Here is a tiny trained network, its code and every weight. The questions are about switching its units off for an input and a class, where a switched-off unit gives its printed mean instead of its output.

import numpy as np


def w(rows, s, z=0):
    codes = np.array(rows[::2]) - 128.0
    scale = np.full(codes.shape[1], s)
    scale[-1] = z or s
    return codes * scale


def f(y):
    return np.maximum(y, 0)


def log_softmax(a):
    a = a - a.max(-1, keepdims=True)
    return a - np.log(np.exp(a).sum(-1, keepdims=True))


def net(x, mask):
    res = np.array(x, float).reshape(1, 8) / 4 @ E
    y = f(res @ A[0][:, :-1].T + A[0][:, -1])
    res = res + np.where(mask, y, B[0][:, -1]) @ B[0][:, :-1]
    return log_softmax(res[-1] @ U[:, :-1].T + U[:, -1])


A, B = {}, {}
E = w([
[144,57,196,178,168,118,76,30],'x0',
[153,82,132,157,184,14,125,145],'x1',
[119,66,235,15,140,100,112,99],'x2',
[249,236,147,137,167,148,141,183],'x3',
[214,59,195,139,222,114,172,138],'x4',
[9,109,219,128,64,185,178,169],'x5',
[201,118,149,138,44,59,147,156],'x6',
[135,139,86,219,60,241,2,181],'x7',
],0.0091)
A[0] = w([
[107,148,116,179,84,196,133,150,101],'n0',
[175,175,101,151,192,117,167,8,156],'n1',
[151,196,134,98,118,131,124,155,50],'n2',
[107,157,150,125,136,149,61,162,1],'n3',
[126,190,126,125,46,166,64,163,91],'n4',
[203,100,178,81,75,156,127,116,113],'n5',
[164,159,149,94,82,100,208,132,99],'n6',
[58,165,121,182,98,228,108,192,110],'n7',
[82,108,160,166,114,100,127,21,107],'n8',
[108,100,83,144,155,177,39,45,143],'n9',
[220,99,56,189,89,91,96,140,124],'n10',
[28,146,71,70,74,125,143,75,118],'n11',
],0.013,0.009)
B[0] = w([
[122,160,118,188,124,64,168,98,202],'n0',
[220,69,99,4,158,124,34,168,230],'n1',
[137,139,152,195,200,65,175,175,159],'n2',
[181,130,95,147,201,117,112,170,150],'n3',
[136,147,81,120,146,51,141,234,215],'n4',
[84,141,200,97,237,162,154,114,174],'n5',
[122,126,102,99,171,157,70,128,184],'n6',
[133,149,29,183,62,113,171,93,248],'n7',
[91,43,177,162,135,117,190,166,204],'n8',
[223,12,99,82,191,144,140,116,239],'n9',
[86,149,28,165,129,42,80,66,240],'n10',
[101,170,136,51,200,226,146,30,229],'n11',
],0.012,0.017)
U = w([
[89,191,128,54,141,112,102,136,95],'0',
[78,91,179,176,145,115,143,84,144],'1',
[182,125,156,11,185,184,141,121,183],'2',
[205,137,44,136,77,59,94,168,172],'3',
[78,227,220,134,25,165,94,129,6],'4',
[117,66,140,163,91,127,80,109,24],'5',
[99,138,232,150,108,78,221,217,64],'6',
[114,144,101,167,91,155,202,161,129],'7',
],0.012,0.015)

Each question gives the input, the list of numbers given to net, and the class t.
The units are the neurons (one row each of A and B). Each row of codes is followed by its name. A weight is (code - 128) times the scale printed after its matrix; where a second scale follows, it is the last column's (A, B and U).
mask holds one flag per neuron, in row order. A switched-off neuron (its flag False) gives its mean, the last column of its row in B, instead of its output. The means were averaged over made-up inputs and are rounded, as every weight is.
A unit's drop is (log p(t) with every unit on - log p(t) with that unit switched off) / (log p(t) with every unit on - log p(t) with every unit switched off).
The circuit of an input: a set's keep is (log p(t) with only the set's units on - log p(t) with every unit switched off) / (log p(t) with every unit on - log p(t) with every unit switched off). Starting from all 12 units, units are removed one at a time, each time the one whose removal leaves the highest keep (on an exact tie, the one counted first), for as long as the keep stays at least 0.8.
circuit, biggest first: the units of the circuit, biggest drop first
most important unit: the unit with the biggest drop
top k neurons: the k neurons with the biggest drops, biggest first
drop when u is switched off: that unit's drop, to one decimal
input [8,7,7,-2,-5,5,1,3], class 1: top 3 neurons	n8, n1, n4
input [-6,-6,8,7,-6,3,-8,0], class 7: circuit, biggest first	n7, n1
input [4,-5,0,-7,-7,-3,-7,7], class 2: most important unit	n11
input [2,6,-3,-4,-3,5,4,-8], class 1: top 3 neurons	n1, n8, n9
input [6,-7,-1,-5,3,3,-7,2], class 1: top 2 neurons	n1, n8
input [8,2,1,3,2,-6,-1,2], class 2: top 2 neurons	n7, n1
input [4,8,5,-3,3,0,0,1], class 1: top 4 neurons	n1, n11, n8, n4
input [-7,2,3,-3,-8,-1,5,0], class 0: circuit, biggest first	n9, n11
input [2,-5,0,7,-7,1,3,-3], class 0: top 2 neurons	n9, n10
input [2,-8,5,5,-3,7,1,1], class 7: top 2 neurons	n7, n1
input [0,6,-8,-1,-2,3,-1,-4], class 2: top 3 neurons	n7, n10, n4
input [-8,-2,-6,-6,0,8,3,6], class 7: top 4 neurons	n11, n1, n10, n9
input [-3,3,4,-7,8,5,-5,-3], class 1: top 3 neurons	n1, n4, n9
input [7,8,-8,2,0,-3,-6,-7], class 2: top 2 neurons	n1, n7
input [-2,6,6,-8,-6,5,4,1], class 2: top neuron	n11
input [3,0,-5,-1,-4,3,-5,-1], class 7: top 2 neurons	n7, n1
input [-2,-5,-7,7,-5,-8,-6,-8], class 2: drop when n1 is switched off	0.5
input [-7,2,2,5,-2,3,3,-2], class 6: drop when n11 is switched off	0.4
input [5,-6,7,-7,-4,-8,3,4], class 2: drop when n5 is switched off	0.0
input [1,-7,8,7,4,6,-8,6], class 3: most important unit	n7
